Input: 18,168,198,47,213
Output: 18

Input:
360,464,268,477,679,553,553
583,859,343,776,684,415,487
797,757,734,467,648,106,697
Output: 360

Input: 785,481,702,677,238
Output: 785

Input: 486,-751,-861,528,994,-410
Output: 486

Input: 500,262,5,758,282,697,463
Output: 500

Input: 83,68,223,62,99,66
Output: 83

Input:
6401,9708,8698,5297,5261
4901,9003,6751,3591,5699
5654,6173,8071,1789,6262
Output: 6401

Input:
218,160,793,621,331,160,334
621,679,42,214,504,679,506
Output: 218
---
[[  5 -15  -1 -24]
 [ -2 -17  -3 -46]
 [-37 -29   1   5]] ⇒ -1

[ 48 -43 -51  47 -45  54  51] ⇒ -51

[-29  54  24  36] ⇒ 24

[[-48 -18  -7 -36  41 -33 -37]
 [ 45  17   6  34 -38  31  35]] ⇒ -7

[ 32  -5 -13  -7  -1  56  23] ⇒ -13

[-45   2  23 -31] ⇒ 23

[[-47 -31  57 -32 -25  45]
 [-42   3  27  -7 -19  46]] ⇒ 57
---
array([  88.01, -181.77, -104.43,   71.62,  136.31]) ans = 71.62

array([[-14.8, -14.3, -14.9,  -4.3, -16.0],
       [-13.0,  -6.2,  -8.7,  14.8, -17.4]]) ans = -6.2

array([[  16.7,  -25.8,   84.3, -202.9],
       [-129.6,  -79.9, -208.2,  128.2]]) ans = 16.7

array([ -7.674, -17.587,  11.193,  -7.447]) ans = -7.674

array([-1.0, -0.9, -0.8,  0.3,  1.1]) ans = -0.8

array([-0.133, -0.052,  0.132,  0.181,  0.068, -0.047]) ans = 0.068

array([-0.07,  1.40,  0.41, -1.06, -1.55]) ans = -0.07
---
[[-0.6  0.0  0.4 -0.4  0.5]
 [-2.2  0.2 -1.3 -0.6  1.7]
 [-0.6  0.9 -1.3  0.0  0.5]] ⇒ 0.9

[[ -64.83 -135.30 -126.65   29.35   13.70 -105.43  -49.14]
 [ -36.88 -154.43  -80.01  128.68  -29.71   94.69 -157.73]
 [ -53.62 -122.60  -63.30  142.37  -67.05   81.49 -163.17]] ⇒ -122.60

[[-132.3 -121.4   99.1   98.3]
 [-133.4 -119.8  185.2  183.1]
 [ -85.5 -108.2 -123.4 -123.4]] ⇒ -108.2

[[ -12.82   -2.52 -160.79 -130.53]
 [-137.83  -49.19   81.55 -124.75]
 [ 145.17  -61.19  -55.87  -13.12]] ⇒ -61.19

[[ 0.00 -0.01  0.01 -0.17 -0.01  0.16 -0.07]
 [ 0.05 -0.24  0.00 -0.15 -0.06 -0.06 -0.04]
 [ 0.03  0.00  0.01 -0.05 -0.16  0.00  0.00]] ⇒ 0.00

[[-0.011 -0.107 -0.049  0.061  0.066 -0.002 -0.019]
 [ 0.010  0.141  0.070 -0.109 -0.122 -0.017  0.014]
 [ 0.019  0.124  0.085 -0.104 -0.131 -0.022  0.011]] ⇒ 0.124

[[-175.507 -133.233  169.508  -99.853]
 [  78.316   50.865 -135.114   22.141]
 [  42.902   36.614 -171.509   19.129]] ⇒ 36.614
---
[-16 -11   5 -34  44] Out: 44, 5

[-44  11  17   4] Out: 17, 11

[ 41  -8  43 -39] Out: 43, 41

[[-18  -2 -13  45]
 [ 47 -18  51   2]] Out: 51, 47

[ 10  50  52  48  19 -10  30] Out: 52, 50

[[-45  17 -45   3  21]
 [-37  20 -48 -30  26]] Out: 26, 21

[ 5 15 10  8  7  0 58] Out: 58, 15

[-37   8   2  16  46 -35] Out: 46, 16

[[17 20 13 18 24  9]
 [22 25 56 17 37 27]] Out: 56, 37

[ 50  14  21 -23 -24 -57] Out: 50, 21
---
(-18, 50, 13, 15, 7, -9) --> -9
(39, -4, -23, 54, 2, -6, -26) --> -26
(48, -16, 37, -22) --> -22
(-11, -58, -56, 17) --> 17
(36, -7, 2, -27, -54) --> -54
(-1, 52, 58, 54, -48, -14) --> -14
---
[[-44 -17   5 -12   0 -11 -33]
 [-47 -33  30   5  10 -17 -14]] value -33

[[ 26  -1  17  18]
 [ 35 -16  38  43]] value -16

[[-57  35 -22 -24]
 [-20 -20  54 -46]] value -20

[[-52  30 -13 -12   0 -49]
 [ -4  -5  -8  13  -6  -1]] value -5

[[-55  46  41  18 -35  49 -31]
 [-47  39  46  16 -35  56 -36]] value 39

[[  8  43  -8 -50]
 [  8  29  14 -50]] value 29

[[ 37  40 -48  29 -42 -42]
 [ 35  38 -46  28 -40 -40]] value 38

[[ 34 -46 -55  44]
 [ 35 -53 -57  47]] value -53

[[-39  43  42 -37]
 [ 53 -40 -38  51]] value -40

[[ -1 -55 -35  26  29   0  16]
 [ -5  18  28  -3 -53  43 -36]] value 18
---
[-57 -26  43 -60  35] --> -60
[ 44  39 -10  -9  36] --> -9
[-42  59  56 -41 -39] --> -41
[-27 -47  -3   1  39] --> 1
[ 41  44 -54  31 -45] --> 31
[-29  -2 -12 -17 -52] --> -17
[48 46 50 51 45] --> 51
[-47  14  17 -14  -1] --> -14
[ -7   1 -33  36  59] --> 36
